Below is a small trained network, with its code and all its weights. Each question gives an input and a target symbol and asks what happens when units are switched off, that is, made to give their printed mean instead of their output.

import numpy as np


def w(rows, s, z=0):
    codes = np.array(rows[::2]) - 128.0
    scale = np.full(codes.shape[1], s)
    scale[-1] = z or s
    return codes * scale


def f(y):
    return y / 2 * (1 + np.tanh(0.7978845608 * (y + 0.044715 * y**3)))


def softmax(a):
    e = np.exp(a - a.max(-1, keepdims=True))
    return e / e.sum(-1, keepdims=True)


def log_softmax(a):
    a = a - a.max(-1, keepdims=True)
    return a - np.log(np.exp(a).sum(-1, keepdims=True))


def net(x, mask):
    ids = ['βγεζηθμπστψ'.index(c) for c in x.split()]
    T = len(ids)
    res = E[ids] + P[:T]
    u = 0
    for l in range(2):
        r = res
        for j in range(2):
            rows = slice(2 * j, 2 * j + 2)
            q, k, v = (r @ M[l][rows].T for M in (Q, K, V))
            z = softmax(np.where(np.tri(T) > 0, q @ k.T / 2**0.5, -1e9)) @ v
            o = O[l][rows]
            res = res + np.where(mask[u + j], z, o[:, -1]) @ o[:, :-1]
        u += 2
        y = f(res @ A[l][:, :-1].T + A[l][:, -1])
        res = res + np.where(mask[u : u + 4], y, B[l][:, -1]) @ B[l][:, :-1]
        u += 4
    return log_softmax(res[-1] @ U[:, :-1].T + U[:, -1])


Q, K, V, O, A, B = {}, {}, {}, {}, {}, {}
E = w([
[158,112,196,150,204],'β',
[104,207,73,206,146],'γ',
[151,237,180,67,136],'ε',
[186,122,249,100,135],'ζ',
[218,60,52,114,162],'η',
[68,220,114,121,114],'θ',
[164,67,138,103,60],'μ',
[81,134,193,149,14],'π',
[188,163,126,88,222],'σ',
[56,16,91,59,133],'τ',
[181,197,49,62,144],'ψ',
],0.016)
P = w([
[116,147,116,45,211],'0',
[91,83,93,29,151],'1',
[114,63,103,18,155],'2',
[124,73,101,5,173],'3',
[125,58,100,3,156],'4',
[173,70,123,24,189],'5',
[192,110,121,26,231],'6',
],0.0041)
Q[0] = w([
[102,129,97,6,151],'L0H0',
[89,64,42,144,175],'L0H0',
[73,112,72,191,149],'L0H1',
[80,72,116,119,198],'L0H1',
],0.022)
K[0] = w([
[86,98,106,6,141],'L0H0',
[93,96,71,186,218],'L0H0',
[149,183,100,191,87],'L0H1',
[195,135,110,211,149],'L0H1',
],0.021)
V[0] = w([
[254,190,60,248,80],'L0H0',
[109,72,29,85,118],'L0H0',
[237,191,159,132,50],'L0H1',
[78,37,132,113,217],'L0H1',
],0.0057)
O[0] = w([
[73,211,63,50,125,2],'L0H0',
[188,227,166,203,181,188],'L0H0',
[198,254,228,129,123,96],'L0H1',
[54,33,63,108,129,192],'L0H1',
],0.0064,0.0049)
A[0] = w([
[147,133,109,10,101,134],'L0N0',
[138,151,29,162,129,2],'L0N1',
[101,144,170,236,173,177],'L0N2',
[179,161,94,132,44,163],'L0N3',
],0.014,0.0039)
B[0] = w([
[130,163,108,251,133,254],'L0N0',
[185,125,111,63,125,165],'L0N1',
[107,13,78,120,55,179],'L0N2',
[176,186,123,37,83,175],'L0N3',
],0.011,0.0058)
Q[1] = w([
[7,169,97,132,106],'L1H0',
[13,158,122,48,193],'L1H0',
[144,162,194,198,130],'L1H1',
[127,101,114,167,166],'L1H1',
],0.017)
K[1] = w([
[171,126,213,16,207],'L1H0',
[225,82,198,68,247],'L1H0',
[120,168,182,83,196],'L1H1',
[103,150,97,200,149],'L1H1',
],0.015)
V[1] = w([
[136,122,170,70,208],'L1H0',
[204,103,141,163,92],'L1H0',
[96,180,133,183,150],'L1H1',
[167,164,189,2,143],'L1H1',
],0.0085)
O[1] = w([
[105,52,113,202,156,4],'L1H0',
[155,104,99,197,72,211],'L1H0',
[143,129,91,206,170,118],'L1H1',
[63,1,118,99,96,20],'L1H1',
],0.0055,0.0022)
A[1] = w([
[193,54,89,105,141,2],'L1N0',
[4,144,119,150,82,78],'L1N1',
[62,162,44,108,109,146],'L1N2',
[118,95,171,160,124,111],'L1N3',
],0.012,0.0042)
B[1] = w([
[10,171,107,146,99,253],'L1N0',
[139,230,162,35,252,168],'L1N1',
[186,66,224,43,221,202],'L1N2',
[130,196,245,2,161,170],'L1N3',
],0.0092,0.0052)
U = w([
[66,52,159,156,128,244],'β',
[214,28,87,63,149,89],'γ',
[110,241,184,200,96,103],'ε',
[235,51,252,174,146,62],'ζ',
[88,191,19,93,101,135],'η',
[106,187,172,101,197,111],'θ',
[254,41,115,163,26,253],'μ',
[128,204,158,70,48,86],'π',
[202,41,126,221,228,158],'σ',
[155,115,143,132,121,59],'τ',
[252,140,92,91,127,79],'ψ',
],0.006,0.0045)

Each question gives the input, a string of symbols that net reads in full, and the target symbol t.
The units are the heads (2 rows each of Q, K, V and O) and the neurons (one row each of A and B). Each row of codes is followed by its name. A weight is (code - 128) times the scale printed after its matrix; where a second scale follows, it is the last column's (O, A, B and U).
mask holds one flag per unit, layer by layer, with each layer's heads first. A switched-off unit (its flag False) gives its mean, the last column of its rows in O or B, instead of its output. The means were averaged over made-up inputs and are rounded, as every weight is.
A unit's drop is (log p(t) with every unit on - log p(t) with that unit switched off) / (log p(t) with every unit on - log p(t) with every unit switched off).
The circuit of an input: a set's keep is (log p(t) with only the set's units on - log p(t) with every unit switched off) / (log p(t) with every unit on - log p(t) with every unit switched off). Starting from all 12 units, units are removed one at a time, each time the one whose removal leaves the highest keep (on an exact tie, the one counted first), for as long as the keep stays at least 0.8.
units of the circuit, in order: the units of the circuit, biggest drop first
top k neurons: the k neurons with the biggest drops, biggest first
k most important neurons of layer l: the k neurons of layer l with the biggest drops, biggest first
which heads matter: for each layer, one digit per head in row order, 1 if its drop is at least 0.15 and else 0, layers parted by /
drop of u: that unit's drop, to one decimal
input γ τ θ γ, target ψ: which heads matter => 10 / 01
input σ σ ε, target ε: units of the circuit, in order => (L0N0; L1N2; L0N2)
input θ θ π ζ τ η, target β: units of the circuit, in order => (L1N0; L0H0; L0N2)
input η μ γ θ σ β, target β: units of the circuit, in order => (L0N2; L1N0)
input μ ε π, target π: units of the circuit, in order => (L0H1; L0N3; L0N0)
input θ θ ψ θ ζ γ, target γ: top 3 neurons => (L1N2; L0N1; L0N0)
input σ θ ε ε η, target η: units of the circuit, in order => (L1N0)
input ψ γ ζ θ, target θ: which heads matter => 10 / 01
input η η θ τ π, target θ: units of the circuit, in order => (L1N1; L0H1)
input θ τ μ γ ε ψ π, target θ: 2 most important neurons of layer 1 => (L1N1; L1N3)
input γ θ σ θ β, target β: top 2 neurons => (L0N0; L0N2)
input π ζ τ ε θ γ, target ψ: top 2 neurons => (L0N1; L0N2)
input σ τ μ, target β: units of the circuit, in order => (L1N0; L0H1)
input γ η τ θ β θ, target μ: 2 most important neurons of layer 0 => (L0N2; L0N1)
input μ τ σ, target β: top neuron => (L1N0)
input τ σ θ ε, target σ: which heads matter => 01 / 01
input θ μ π η τ ψ, target η: top 4 neurons => (L1N0; L0N1; L0N0; L1N2)
input μ μ β ψ η, target η: 2 most important neurons of layer 0 => (L0N1; L0N0)
input ζ π γ ε, target ε: 2 most important neurons of layer 0 => (L0N0; L0N2)
input μ σ σ, target σ: most important neuron of layer 1 => (L1N0)
input ε η θ π π, target π: top 4 neurons => (L0N3; L1N1; L0N0; L1N2)
input γ ζ ε τ μ, target β: 2 most important neurons of layer 0 => (L0N0; L0N2)
input θ σ β τ ψ ψ, target η: 3 most important neurons of layer 1 => (L1N0; L1N2; L1N3)
input σ β ψ, target ψ: 2 most important neurons of layer 0 => (L0N1; L0N3)
input η σ ψ, target ψ: drop of L0N3 => 0.3
